Here is a tiny trained network, its code and every weight. The questions are about switching its units off for an input and a class, where a switched-off unit gives its printed mean instead of its output.

import numpy as np


def w(rows, s, z=0):
    codes = np.array(rows[::2]) - 128.0
    scale = np.full(codes.shape[1], s)
    scale[-1] = z or s
    return codes * scale


def norm(h):
    return h / np.sqrt((h * h).mean(-1, keepdims=True) + 1e-5)


def f(y):
    return y / 2 * (1 + np.tanh(0.7978845608 * (y + 0.044715 * y**3)))


def log_softmax(a):
    a = a - a.max(-1, keepdims=True)
    return a - np.log(np.exp(a).sum(-1, keepdims=True))


def net(x, mask):
    res = np.array(x, float).reshape(1, 5) / 4 @ E
    u = 0
    for l in range(2):
        y = f(norm(res) @ A[l][:, :-1].T + A[l][:, -1])
        res = res + np.where(mask[u : u + 4], y, B[l][:, -1]) @ B[l][:, :-1]
        u += 4
    return log_softmax(norm(res)[-1] @ U[:, :-1].T + U[:, -1])


A, B = {}, {}
E = w([
[4,127,90,247],'x0',
[84,168,86,47],'x1',
[128,130,126,128],'x2',
[128,125,129,127],'x3',
[203,15,3,106],'x4',
],0.003)
A[0] = w([
[46,181,164,168,54],'L0N1',
[72,167,110,52,254],'L0N2',
[176,212,255,75,241],'L0N3',
[201,96,102,68,233],'L0N4',
],0.0077,0.00074)
B[0] = w([
[194,203,215,80,196],'L0N1',
[69,165,130,41,171],'L0N2',
[94,16,3,217,253],'L0N3',
[145,255,144,139,203],'L0N4',
],0.005,0.0051)
A[1] = w([
[120,113,255,68,91],'L1N1',
[48,160,63,115,26],'L1N2',
[230,206,187,183,3],'L1N3',
[167,57,42,66,49],'L1N4',
],0.0064,0.0025)
B[1] = w([
[68,193,172,164,127],'L1N1',
[103,10,108,50,200],'L1N2',
[119,2,200,69,211],'L1N3',
[60,113,222,121,253],'L1N4',
],0.0082,0.0015)
U = w([
[132,79,81,249,222],'0',
[42,63,60,69,185],'1',
[101,125,255,195,45],'2',
[51,227,169,95,52],'3',
[212,74,167,106,202],'4',
[161,182,90,19,3],'5',
],0.018,0.0024)

Each question gives the input, the list of numbers given to net, and the class t.
The units are the neurons (one row each of A and B). Each row of codes is followed by its name. A weight is (code - 128) times the scale printed after its matrix; where a second scale follows, it is the last column's (A, B and U).
mask holds one flag per neuron, layer by layer. A switched-off neuron (its flag False) gives its mean, the last column of its row in B, instead of its output. The means were averaged over made-up inputs and are rounded, as every weight is.
A unit's drop is (log p(t) with every unit on - log p(t) with that unit switched off) / (log p(t) with every unit on - log p(t) with every unit switched off).
The circuit of an input: a set's keep is (log p(t) with only the set's units on - log p(t) with every unit switched off) / (log p(t) with every unit on - log p(t) with every unit switched off). Starting from all 8 units, units are removed one at a time, each time the one whose removal leaves the highest keep (on an exact tie, the one counted first), for as long as the keep stays at least 0.8.
circuit, biggest first: the units of the circuit, biggest drop first
top k neurons: the k neurons with the biggest drops, biggest first
top k neurons in layer l: the k neurons of layer l with the biggest drops, biggest first
drop of u: that unit's drop, to one decimal
input [-1,8,1,-1,6], class 5: top 3 neurons => [L0N3, L0N4, L1N3]
input [1,0,8,-4,0], class 2: circuit, biggest first => [L0N3, L1N3]
input [2,5,2,-8,0], class 3: top neuron in layer 1 => [L1N1]
input [-2,6,4,7,5], class 5: top 2 neurons => [L0N3, L0N4]
input [8,-1,8,-6,-1], class 2: circuit, biggest first => [L0N3, L0N1, L1N3]
input [-2,6,2,2,8], class 5: top 2 neurons => [L0N3, L0N4]
input [-3,1,1,-6,6], class 5: top 2 neurons in layer 0 => [L0N4, L0N1]
input [-4,1,-4,3,4], class 5: top 2 neurons in layer 0 => [L0N4, L0N1]
input [8,-7,5,0,-1], class 2: top 3 neurons => [L0N3, L0N1, L1N3]
input [-6,-8,-6,7,-1], class 0: top 2 neurons => [L0N3, L0N1]
input [0,6,-7,-8,-3], class 1: top 2 neurons => [L0N3, L1N2]
input [-3,1,8,-8,-1], class 1: top 3 neurons => [L0N2, L1N2, L1N4]
input [-8,6,-7,-8,-1], class 1: top 4 neurons => [L0N3, L0N1, L1N4, L1N2]
input [-4,1,2,1,-5], class 1: top neuron in layer 0 => [L0N3]
input [-2,2,3,3,7], class 5: top 3 neurons => [L0N3, L0N4, L0N1]
input [-1,-5,5,-7,5], class 4: top 2 neurons in layer 0 => [L0N3, L0N4]
input [0,-3,8,-3,-8], class 0: top 3 neurons => [L0N3, L0N4, L1N4]
input [6,-5,7,2,0], class 2: drop of L1N1 => 0.0
input [-4,8,-3,-3,-7], class 1: drop of L0N3 => 1.0
input [-8,-2,-3,8,-5], class 0: drop of L0N3 => 0.9
input [7,-2,0,-3,0], class 2: circuit, biggest first => [L0N3]
